Below are the code and all the weights of a small trained network. Each question names an input and a target symbol and asks about switching units off, where a switched-off unit gives its printed mean instead of its output.

import numpy as np


def w(rows, s, z=0):
    codes = np.array(rows[::2]) - 128.0
    scale = np.full(codes.shape[1], s)
    scale[-1] = z or s
    return codes * scale


def f(y):
    return y / 2 * (1 + np.tanh(0.7978845608 * (y + 0.044715 * y**3)))


def softmax(a):
    e = np.exp(a - a.max(-1, keepdims=True))
    return e / e.sum(-1, keepdims=True)


def log_softmax(a):
    a = a - a.max(-1, keepdims=True)
    return a - np.log(np.exp(a).sum(-1, keepdims=True))


def net(x, mask):
    ids = ['αβγδεζηθλμπστφψω'.index(c) for c in x.split()]
    T = len(ids)
    res = E[ids] + P[:T]
    r = res
    for j in range(3):
        rows = slice(4 * j, 4 * j + 4)
        q, k, v = (r @ M[0][rows].T for M in (Q, K, V))
        z = softmax(np.where(np.tri(T) > 0, q @ k.T / 4**0.5, -1e9)) @ v
        o = O[0][rows]
        res = res + np.where(mask[j], z, o[:, -1]) @ o[:, :-1]
    y = f(res @ A[0][:, :-1].T + A[0][:, -1])
    res = res + np.where(mask[3:11], y, B[0][:, -1]) @ B[0][:, :-1]
    return log_softmax(res[-1] @ U[:, :-1].T + U[:, -1])


Q, K, V, O, A, B = {}, {}, {}, {}, {}, {}
E = w([
[108,158,188],'α',
[102,126,165],'β',
[184,145,181],'γ',
[126,113,188],'δ',
[72,133,154],'ε',
[113,127,169],'ζ',
[36,68,255],'η',
[183,115,193],'θ',
[101,99,92],'λ',
[95,97,79],'μ',
[182,145,174],'π',
[99,132,160],'σ',
[125,122,184],'τ',
[159,156,207],'φ',
[57,92,76],'ψ',
[110,115,160],'ω',
],0.012)
P = w([
[118,119,186],'0',
[144,151,113],'1',
[106,57,168],'2',
[141,151,142],'3',
[100,12,147],'4',
[140,150,146],'5',
[196,5,106],'6',
],0.018)
Q[0] = w([
[97,146,113],'head 0',
[6,200,215],'head 0',
[161,223,117],'head 0',
[139,239,178],'head 0',
[39,59,198],'head 1',
[203,4,132],'head 1',
[64,127,201],'head 1',
[216,118,81],'head 1',
[92,110,128],'head 2',
[160,95,104],'head 2',
[166,130,169],'head 2',
[108,178,154],'head 2',
],0.025)
K[0] = w([
[115,136,109],'head 0',
[87,252,112],'head 0',
[206,150,113],'head 0',
[204,203,128],'head 0',
[44,140,132],'head 1',
[81,27,171],'head 1',
[82,172,157],'head 1',
[163,76,139],'head 1',
[133,113,156],'head 2',
[137,92,126],'head 2',
[98,132,117],'head 2',
[117,181,115],'head 2',
],0.033)
V[0] = w([
[107,104,165],'head 0',
[116,99,104],'head 0',
[124,170,94],'head 0',
[86,169,173],'head 0',
[11,165,121],'head 1',
[111,136,127],'head 1',
[161,79,135],'head 1',
[251,127,134],'head 1',
[155,138,149],'head 2',
[169,125,63],'head 2',
[97,110,74],'head 2',
[113,128,140],'head 2',
],0.012)
O[0] = w([
[117,152,87,245],'head 0',
[82,108,125,138],'head 0',
[115,115,176,2],'head 0',
[123,176,121,167],'head 0',
[7,151,171,158],'head 1',
[111,132,134,127],'head 1',
[172,90,129,203],'head 1',
[233,137,78,22],'head 1',
[99,121,111,140],'head 2',
[60,139,176,3],'head 2',
[154,143,174,72],'head 2',
[140,127,125,154],'head 2',
],0.014,0.0056)
A[0] = w([
[136,124,250,75],'neuron 0',
[131,251,85,35],'neuron 1',
[132,70,143,139],'neuron 2',
[107,210,96,1],'neuron 3',
[162,137,123,41],'neuron 4',
[140,156,181,130],'neuron 5',
[132,102,222,124],'neuron 6',
[96,116,31,101],'neuron 7',
],0.02,0.0093)
B[0] = w([
[166,75,171,179],'neuron 0',
[126,243,134,166],'neuron 1',
[101,180,149,234],'neuron 2',
[114,1,51,144],'neuron 3',
[80,89,209,176],'neuron 4',
[153,144,91,148],'neuron 5',
[89,152,82,193],'neuron 6',
[204,95,134,254],'neuron 7',
],0.031,0.0099)
U = w([
[120,180,109,107],'α',
[98,165,145,165],'β',
[124,163,224,21],'γ',
[123,134,144,178],'δ',
[59,110,85,232],'ε',
[114,164,139,160],'ζ',
[2,22,162,1],'η',
[131,69,202,189],'θ',
[154,149,131,130],'λ',
[166,140,121,132],'μ',
[129,156,212,68],'π',
[86,167,145,197],'σ',
[131,161,142,140],'τ',
[133,190,190,15],'φ',
[147,38,94,73],'ψ',
[120,146,139,167],'ω',
],0.0094,0.0089)

Each question gives the input, a string of symbols that net reads in full, and the target symbol t.
The units are the heads (4 rows each of Q, K, V and O) and the neurons (one row each of A and B). Each row of codes is followed by its name. A weight is (code - 128) times the scale printed after its matrix; where a second scale follows, it is the last column's (O, A, B and U).
mask holds one flag per unit, heads first, then neurons. A switched-off unit (its flag False) gives its mean, the last column of its rows in O or B, instead of its output. The means were averaged over made-up inputs and are rounded, as every weight is.
A unit's drop is (log p(t) with every unit on - log p(t) with that unit switched off) / (log p(t) with every unit on - log p(t) with every unit switched off).
The circuit of an input: a set's keep is (log p(t) with only the set's units on - log p(t) with every unit switched off) / (log p(t) with every unit on - log p(t) with every unit switched off). Starting from all 11 units, units are removed one at a time, each time the one whose removal leaves the highest keep (on an exact tie, the one counted first), for as long as the keep stays at least 0.8.
units of the circuit, in order: the units of the circuit, biggest drop first
top k neurons: the k neurons with the biggest drops, biggest first
heads that matter: for each layer, one digit per head in row order, 1 if its drop is at least 0.15 and else 0, layers parted by /
input θ ψ ψ θ μ θ δ, target σ: units of the circuit, in order => [neuron 2; head 2; neuron 7]
input μ λ η β ω, target ψ: heads that matter => 101
input ε ε ψ ε δ, target η: units of the circuit, in order => [head 1]
input ψ λ σ π μ δ ε, target σ: units of the circuit, in order => [head 2; neuron 2; neuron 7]
input ψ θ β θ θ θ, target θ: top 4 neurons => [neuron 4; neuron 1; neuron 6; neuron 2]
input θ δ δ θ η θ φ, target ψ: units of the circuit, in order => [head 0; neuron 7]
input ψ ψ δ μ θ γ λ, target θ: units of the circuit, in order => [neuron 4; head 1]
input η μ ζ, target ψ: top 2 neurons => [neuron 7; neuron 3]
input η ε θ, target ψ: top 2 neurons => [neuron 2; neuron 7]
input τ λ β φ ε θ η, target ε: top 2 neurons => [neuron 6; neuron 4]
input τ θ λ η α γ, target γ: heads that matter => 010
input ω γ ε ψ θ, target ε: heads that matter => 110
input ψ θ ω ω ψ θ θ, target η: heads that matter => 011
input θ θ ψ ψ θ θ ε, target θ: heads that matter => 010
input ψ η φ θ θ ψ π, target θ: top 3 neurons => [neuron 4; neuron 7; neuron 1]
input η θ δ, target ψ: units of the circuit, in order => [head 0; head 2; neuron 7; neuron 2]
input θ ψ θ ψ μ σ γ, target σ: units of the circuit, in order => [neuron 2; neuron 6; head 2; neuron 7]
input α θ θ θ μ θ β, target σ: top neuron => [neuron 2]
input θ ψ ε α, target α: heads that matter => 010
input ψ μ γ θ θ ψ μ, target θ: top 2 neurons => [neuron 4; neuron 2]
input θ γ ψ θ π, target η: top neuron => [neuron 0]
input μ θ δ ψ ψ θ μ, target η: heads that matter => 011
input ε ω ψ π μ τ ψ, target σ: units of the circuit, in order => [head 2; neuron 2; head 1; neuron 6]
input ε δ μ γ, target γ: top 3 neurons => [neuron 4; neuron 1; neuron 6]
input θ ε μ α, target α: units of the circuit, in order => [neuron 1; head 1; neuron 4; neuron 3]
input θ μ η θ μ, target ψ: heads that matter => 100
input θ θ ε ε ψ θ η, target η: top 2 neurons => [neuron 0; neuron 1]
input η τ ε, target ψ: heads that matter => 110
input θ τ λ ψ μ β α, target σ: top 2 neurons => [neuron 2; neuron 6]
input γ ω φ ψ θ θ α, target θ: top 2 neurons => [neuron 4; neuron 7]
